Below is a small trained network, with its code and all its weights. Each question gives an input and a class and asks what happens when units are switched off, that is, made to give their printed mean instead of their output.

import numpy as np


def w(rows, s, z=0):
    codes = np.array(rows[::2]) - 128.0
    scale = np.full(codes.shape[1], s)
    scale[-1] = z or s
    return codes * scale


def norm(h):
    return h / np.sqrt((h * h).mean(-1, keepdims=True) + 1e-5)


def f(y):
    return y / 2 * (1 + np.tanh(0.7978845608 * (y + 0.044715 * y**3)))


def log_softmax(a):
    a = a - a.max(-1, keepdims=True)
    return a - np.log(np.exp(a).sum(-1, keepdims=True))


def net(x, mask):
    res = np.array(x, float).reshape(1, 3) / 4 @ E
    u = 0
    for l in range(2):
        y = f(norm(res) @ A[l][:, :-1].T + A[l][:, -1])
        res = res + np.where(mask[u : u + 15], y, B[l][:, -1]) @ B[l][:, :-1]
        u += 15
    return log_softmax(norm(res)[-1] @ U[:, :-1].T + U[:, -1])


A, B = {}, {}
E = w([
[93,101,230,137,23],'x0',
[199,175,170,164,107],'x1',
[112,255,56,73,97],'x2',
],0.003)
A[0] = w([
[32,52,133,146,51,237],'L0N0',
[135,74,159,210,166,66],'L0N1',
[52,132,154,21,37,40],'L0N2',
[159,89,149,179,148,27],'L0N3',
[127,217,95,90,71,32],'L0N4',
[174,68,189,198,143,27],'L0N5',
[152,98,174,200,162,21],'L0N6',
[125,127,119,142,121,129],'L0N7',
[255,154,88,211,215,153],'L0N8',
[113,51,127,136,183,22],'L0N9',
[187,62,171,183,99,102],'L0N10',
[41,42,72,72,166,27],'L0N11',
[213,239,97,137,130,4],'L0N12',
[35,144,128,108,36,97],'L0N13',
[116,112,70,143,207,142],'L0N14',
],0.0067,0.0029)
B[0] = w([
[168,112,152,196,134,255],'L0N0',
[151,194,88,76,73,160],'L0N1',
[162,134,133,160,208,201],'L0N2',
[140,158,102,81,116,129],'L0N3',
[209,218,94,134,170,181],'L0N4',
[98,181,142,37,98,170],'L0N5',
[150,168,107,39,119,140],'L0N6',
[128,128,129,128,129,128],'L0N7',
[135,135,129,105,229,243],'L0N8',
[157,154,82,133,46,143],'L0N9',
[36,137,158,57,78,183],'L0N10',
[103,34,75,168,69,177],'L0N11',
[254,139,185,191,145,186],'L0N12',
[177,116,151,172,206,201],'L0N13',
[80,92,120,65,128,188],'L0N14',
],0.0057,0.0044)
A[1] = w([
[132,172,137,123,131,67],'L1N0',
[155,169,75,122,233,187],'L1N1',
[112,183,110,130,109,116],'L1N2',
[152,170,139,128,92,126],'L1N3',
[86,122,92,111,24,76],'L1N4',
[173,170,77,68,90,109],'L1N5',
[202,254,57,167,129,2],'L1N6',
[65,90,61,137,109,137],'L1N7',
[165,177,137,193,135,120],'L1N8',
[65,57,51,175,130,70],'L1N9',
[117,91,172,254,98,124],'L1N10',
[124,231,96,54,155,19],'L1N11',
[140,178,129,127,134,52],'L1N12',
[67,143,53,57,127,86],'L1N13',
[142,159,121,201,145,148],'L1N14',
],0.0085,0.0035)
B[1] = w([
[131,98,129,164,143,126],'L1N0',
[144,183,126,110,47,255],'L1N1',
[126,96,161,149,131,125],'L1N2',
[64,128,158,156,143,136],'L1N3',
[219,136,139,154,117,149],'L1N4',
[114,72,143,146,172,146],'L1N5',
[141,195,163,160,146,184],'L1N6',
[123,153,121,178,120,152],'L1N7',
[133,94,141,190,169,176],'L1N8',
[149,154,130,163,104,158],'L1N9',
[103,80,78,77,157,183],'L1N10',
[133,2,122,132,161,161],'L1N11',
[145,114,134,145,149,128],'L1N12',
[51,139,146,142,173,164],'L1N13',
[142,79,163,157,135,172],'L1N14',
],0.0082,0.0074)
U = w([
[136,5,164,210,247,116],'0',
[238,220,194,227,220,164],'1',
[185,227,72,34,169,101],'2',
[147,64,48,212,31,137],'3',
[131,139,131,130,139,2],'4',
[117,140,240,71,28,139],'5',
[59,43,152,6,186,167],'6',
[10,224,21,173,135,133],'7',
],0.011,0.0087)

Each question gives the input, the list of numbers given to net, and the class t.
The units are the neurons (one row each of A and B). Each row of codes is followed by its name. A weight is (code - 128) times the scale printed after its matrix; where a second scale follows, it is the last column's (A, B and U).
mask holds one flag per neuron, layer by layer. A switched-off neuron (its flag False) gives its mean, the last column of its row in B, instead of its output. The means were averaged over made-up inputs and are rounded, as every weight is.
A unit's drop is (log p(t) with every unit on - log p(t) with that unit switched off) / (log p(t) with every unit on - log p(t) with every unit switched off).
The circuit of an input: a set's keep is (log p(t) with only the set's units on - log p(t) with every unit switched off) / (log p(t) with every unit on - log p(t) with every unit switched off). Starting from the 12 units with the biggest drops (on a tie, the unit counted first), units are removed one at a time, each time the one whose removal leaves the highest keep (on an exact tie, the one counted first), for as long as the keep stays at least 0.8.
units of the circuit, in order: the units of the circuit, biggest drop first
top k neurons: the k neurons with the biggest drops, biggest first
top k neurons in layer l: the k neurons of layer l with the biggest drops, biggest first
input [6,2,-2], class 5: units of the circuit, in order -> [L0N10]
input [-2,-2,-3], class 3: top 3 neurons in layer 0 -> [L0N11, L0N9, L0N2]
input [-2,-2,-4], class 3: units of the circuit, in order -> [L0N11, L0N9]
input [-7,-3,8], class 1: top 3 neurons in layer 0 -> [L0N12, L0N10, L0N4]
input [-8,0,1], class 2: units of the circuit, in order -> [L0N14, L1N1]
input [-8,-1,4], class 2: top 3 neurons in layer 0 -> [L0N14, L0N0, L0N13]
input [6,5,1], class 0: top 2 neurons in layer 1 -> [L1N1, L1N8]
input [4,-6,-3], class 3: top 2 neurons -> [L0N11, L0N8]
input [-8,-5,7], class 7: top 2 neurons in layer 1 -> [L1N13, L1N1]
input [-6,7,-3], class 2: top 3 neurons -> [L0N8, L1N1, L0N0]
input [8,-4,-6], class 6: top 2 neurons -> [L1N10, L0N0]
input [8,-8,-8], class 6: top 2 neurons in layer 1 -> [L1N10, L1N1]
input [-6,-4,6], class 7: top 4 neurons in layer 0 -> [L0N0, L0N14, L0N13, L0N2]
input [7,8,4], class 0: top 3 neurons in layer 1 -> [L1N1, L1N8, L1N10]
input [-2,-8,1], class 3: units of the circuit, in order -> [L0N11]
input [4,3,0], class 6: top 2 neurons -> [L1N1, L1N10]
input [-7,-1,0], class 2: top 3 neurons in layer 0 -> [L0N8, L0N10, L0N5]
input [-4,-4,4], class 7: top 2 neurons -> [L1N13, L0N0]
input [-8,0,-1], class 2: top 2 neurons -> [L0N8, L1N1]
input [5,3,-1], class 5: units of the circuit, in order -> [L0N10]
input [2,-3,-8], class 5: top 2 neurons -> [L0N5, L0N10]
input [2,-7,2], class 0: top 2 neurons in layer 1 -> [L1N1, L1N10]
